Where the symbols take the items:
at | du za
dc | zf sj
jq | tt jb
dp | mm lh
rc | dt sq
jm | rc lc
zf | sq dt
rm | qs pg
sj | zn dc
ml | tr dl
td | fs md
gl | sc cm
sq | lc rc
pg | zg rm
sc | mr bp
rl | pg qs
fs | dc zn
tt | cz nb
md | gj td
zn | md fs
gj | gl jt
jg | lh mm
dt | sj zf
dl | rl ml
tr | rg ch
mm | jm jg
cz | gr mj
mj | nb cz
jd | nj pq
lh | jq dp
lc | jg jm
nz | gt cl
nj | pc dn
jt | td gj
ch | dl tr
cl | bf nz
bf | rm zg
pc | cl gt
bp | cm sc
gt | dn pc
jb | dp jq
qs | ml rl
gr | ch rg
mr | jd hs
hs | bp mr
nb | jb tt
pq | hs jd
cm | jt gl
zg | nz bf
rg | mj gr
dn | pq nj

The rows follow the links: the fewer symbols apart two items are, the more alike their rows tend to be.

Each row is also shifted at random along 5 hidden directions that mean nothing.

Some items, each with a row of numbers:
gj
36,3,-56,0,-15,20,29,24,-33,18,13,-33,19,44,-3,-50,-23,-9,-11,-17,-11,25,-7,19,-28,34,-52,-42
bf
42,6,29,-8,-7,3,12,-23,24,13,-4,-7,-8,2,27,22,-4,29,3,-24,12,-1,-4,39,50,-44,20,23
md
27,-10,-23,14,28,6,21,20,-47,-30,42,-3,42,52,22,22,-18,39,16,0,2,56,-16,48,-11,2,-29,12
mj
-12,4,12,24,21,-20,-35,-3,-6,-11,-28,28,-19,-36,4,4,-15,-7,-17,17,0,13,25,-50,-19,-1,7,5
bp
-11,-19,0,14,19,43,-16,36,-47,6,46,-18,32,12,-8,6,-15,10,33,19,24,13,15,-8,-5,16,-35,-32
ch
-30,4,-1,22,4,47,-15,-6,23,5,29,-2,-37,15,-44,-85,31,-10,-13,-14,-43,-20,3,-20,-8,9,34,-14
ml
96,20,-9,16,1,-29,-5,-10,15,-3,-2,26,-58,-5,16,-27,-53,-9,-12,-15,-47,39,-1,13,-7,-33,6,-8
lh
35,10,-12,32,-34,-21,8,-14,30,-3,-40,-6,-30,-48,-31,-16,-6,15,-61,38,4,-61,27,-23,-7,29,16,-7
qs
-65,-6,44,-5,-9,-19,2,-50,-28,9,6,-8,-43,-14,17,-20,5,30,-58,1,1,11,39,-1,7,-7,-7,42
tt
-37,11,23,34,24,-4,-19,-4,-11,18,-43,-17,32,-62,-12,-23,34,46,-31,8,57,-45,7,-41,14,13,37,27
dn
-1,16,-8,-3,16,-4,-24,1,-43,-17,-9,10,6,27,11,16,-26,-33,12,33,-4,66,-5,7,-54,21,-21,11
td
26,-22,-5,-59,-16,10,29,32,4,19,0,-12,13,21,28,1,-26,-20,37,-69,-5,31,-21,9,31,-35,-39,-51
dp
-79,-22,17,-14,39,6,-17,36,-36,24,3,7,34,1,-4,-43,9,-9,8,-59,5,42,2,-40,-13,-28,-10,-13
jg
19,-13,-9,11,19,-9,40,7,-25,-4,11,5,-35,1,17,-73,-42,22,-55,-34,-37,68,23,-5,-5,-21,-49,-24
sc
7,28,-29,-42,-25,-14,8,8,-2,75,-70,-54,77,-11,31,-1,10,5,12,-52,74,-3,-45,-14,25,16,-33,-13
jd
-12,-4,-20,-8,-49,19,13,-8,19,28,3,-19,-36,-20,6,-9,12,-31,12,8,-3,-12,3,-25,15,68,-14,-50
cm
31,-2,-25,-42,-3,6,3,25,0,29,-14,-6,16,4,10,14,-27,-42,51,-40,11,22,-22,-13,-3,-16,-47,-42
nz
14,24,13,13,29,14,-40,-17,-19,8,-12,-18,35,40,-15,3,24,24,1,13,24,-31,-2,42,-14,-20,14,53
fs
-15,-40,3,-18,-34,22,41,7,14,5,33,-16,-23,6,-3,5,-6,-5,2,-2,-3,-30,26,12,23,-5,-36,-28
dc
70,-19,-19,-4,-29,-1,56,5,47,-43,46,38,-61,18,2,46,-34,-10,12,38,-54,-10,21,36,10,-8,-18,-40
pc
14,-1,31,18,-8,15,11,-13,22,-21,43,9,-19,-22,33,63,1,35,35,16,16,4,-13,27,63,4,24,2
tr
69,23,11,12,16,0,-14,-1,-10,31,-18,-24,-22,-5,-26,-78,-27,6,-35,2,-19,-15,21,4,-6,-30,1,-8
jb
21,-7,5,15,57,-4,-27,44,-9,-27,11,56,22,-14,9,23,-28,-12,52,-20,-19,60,-15,-22,-7,-42,13,-17

In each set, the symbols that take the first to the second take the third to the fourth. Give the fourth.
Answer with the item's name.
A -3,19,9,16,21,-6,-38,-24,-12,-11,-1,2,20,28,8,35,18,10,17,28,9,8,-6,35,-29,-1,23,68
B -23,3,10,-42,-49,-2,7,-45,32,38,-26,-27,-37,-20,31,3,22,-3,-11,-25,19,-27,-6,-2,42,-6,7,14
C -10,-8,10,-34,-46,-37,40,-18,35,-24,-18,9,-21,-21,33,55,-4,5,-27,1,5,-8,21,3,17,-4,-19,16
D dt

A -29,-24,49,22,3,19,8,-26,-10,-18,60,6,-15,-3,31,17,7,59,0,19,15,10,12,22,59,1,16,17
B 91,5,-12,3,-29,-15,36,-1,31,-19,-22,4,-22,-12,-8,-7,-35,11,-36,6,-22,-28,2,20,4,-11,-14,-13
C -40,4,11,1,10,-27,3,3,-32,36,-35,-9,2,-40,27,-65,-4,27,-51,-60,26,43,7,-60,7,10,-6,2
D jd

A 71,11,-15,6,-42,-23,27,-21,51,-24,-33,15,-37,-24,-15,28,-11,1,-42,42,-10,-67,18,17,0,8,0,-9
B -5,-27,32,-7,15,-31,47,0,-33,-27,4,14,11,-13,52,35,-27,56,-22,-29,26,47,1,29,37,-31,-21,22
C 69,13,-31,-13,14,-23,20,27,-22,2,-23,-2,72,3,56,58,-27,21,47,-26,36,73,-61,24,8,-4,-27,-11
D gj

A -72,-13,24,1,-22,32,5,-1,-37,54,14,-55,36,-12,16,-20,18,25,6,-6,63,-14,-1,-18,52,35,-21,-9
B -1,26,-9,-16,1,-9,-14,-4,41,21,-40,12,-5,-30,8,-23,25,-18,5,-55,-7,6,-29,-36,0,-6,46,-1
C -31,-31,9,54,39,55,-3,0,-31,-33,108,15,-35,57,-28,-86,14,14,-1,-5,-71,47,17,33,-2,-7,19,7
D gl

A 17,13,-24,-16,-49,7,13,-6,39,42,-19,-21,-28,-25,15,3,0,-39,22,6,1,-31,-15,-9,18,51,3,-45
B 60,30,-14,19,9,-21,-32,6,11,15,-40,6,-13,-27,-14,-29,-31,-12,-21,17,-16,-13,14,-22,-21,-21,4,-2
C -27,-13,20,66,42,17,-42,24,-31,-28,21,12,15,-32,-34,-7,-11,36,-1,43,12,-11,19,-37,-9,-17,16,3
D md

A 59,20,-18,7,-8,-27,13,3,16,20,-44,-11,-8,-23,7,-37,-22,24,-50,-20,1,-6,-4,-24,-2,-6,-1,-6
B 21,15,15,20,18,32,-20,-20,10,1,22,-20,11,47,-50,-43,34,13,-16,-4,-1,-41,-3,35,-8,-16,44,43
C -5,8,3,32,13,11,-18,13,8,-1,-4,0,-2,-25,-28,-63,25,14,-13,-6,0,-32,-12,-37,10,4,44,-7
D gt

A 72,5,-35,-23,-34,-12,46,6,31,20,-32,-14,-47,2,-4,-65,-30,-8,-60,-17,-28,-18,16,8,-7,-12,-27,-33
B -11,-16,-38,-11,2,-14,46,13,-21,-56,39,31,-17,53,29,21,-23,-8,13,-18,-52,98,-11,31,-34,12,-50,6
C -111,5,18,-1,7,-5,-20,-55,-24,-3,5,-11,-11,25,-7,-8,43,7,-39,38,2,-22,26,19,-26,32,24,61
D tr

A -52,16,10,-10,-6,-14,-18,-28,39,4,-43,10,-12,-25,7,5,56,-19,-4,-9,2,-16,-13,-22,-4,23,50,18
B -6,-28,-2,-9,-10,51,1,29,-21,29,25,-32,34,6,-30,-14,-11,1,26,-9,27,-24,13,10,32,-9,-40,-48
C -49,-22,12,11,12,5,16,1,-12,-61,51,20,22,32,-18,32,35,18,6,31,6,-19,9,36,-15,11,6,35
D bf

A -10,-21,-8,-35,-23,39,26,22,-2,35,30,-47,-1,25,-14,-37,3,-21,1,-15,1,-34,20,-7,15,0,-51,-51
B -10,4,-50,-47,-22,-42,37,-2,27,-20,-24,25,-13,34,4,30,12,-45,0,-24,-48,33,-17,25,-41,14,-21,6
C 3,1,31,21,-19,14,-2,-40,5,-5,29,-2,-54,-2,-2,-15,-7,28,-35,45,-16,-29,36,17,29,2,13,14
D dl

A 44,-11,-5,9,16,24,15,19,14,-34,32,-12,55,55,-55,6,27,20,16,7,-9,-64,0,60,-12,-33,14,14
B -117,-19,30,-22,-31,6,11,-35,-14,10,13,-4,-22,-37,57,35,25,-8,9,0,35,24,4,-34,45,51,-9,3
C -70,0,22,54,24,22,-42,-27,-58,-43,58,4,11,26,-21,9,11,36,-3,94,13,-2,40,17,-30,45,0,45
D dc

A 25,-3,-7,40,25,31,-14,22,15,-6,26,16,-34,-16,-20,-70,14,-11,-15,-6,-38,-8,7,-31,-14,19,39,-28
B 34,4,-22,-19,-19,27,16,24,-8,59,-8,-49,29,11,28,-46,-13,-13,31,-58,14,26,-34,-6,21,7,-31,-46
C -48,-23,6,-19,25,4,-1,37,-6,-27,17,22,38,19,-18,18,27,-8,23,-32,-10,33,-11,-1,-15,-39,6,16
D dn

A 18,-33,21,55,46,54,-25,39,-75,-31,77,0,62,17,1,26,-27,46,56,38,36,29,3,16,25,0,-25,-31
B -35,-11,0,-2,25,-6,-13,32,18,-19,-1,31,27,-11,-21,33,18,-26,34,-5,-12,0,-15,-22,-28,-17,15,-3
C 3,-16,-3,-2,23,26,9,20,22,-25,40,15,30,43,-53,25,22,-4,13,4,-21,-33,-2,28,-14,-35,17,-1
D pq

A 18,8,18,41,24,29,-27,-6,37,-33,23,17,7,-10,-44,1,38,15,21,23,-5,-46,-23,2,9,2,79,20
B -52,16,2,-34,1,-9,-15,-20,23,27,-29,-3,5,-1,5,-14,45,-25,3,-57,-10,10,-32,-20,-4,-8,46,39
C -17,-2,-23,-2,8,10,-14,21,-42,9,17,1,0,20,18,-3,-34,-37,24,2,-13,65,-5,-23,-30,18,-55,-30
D bp

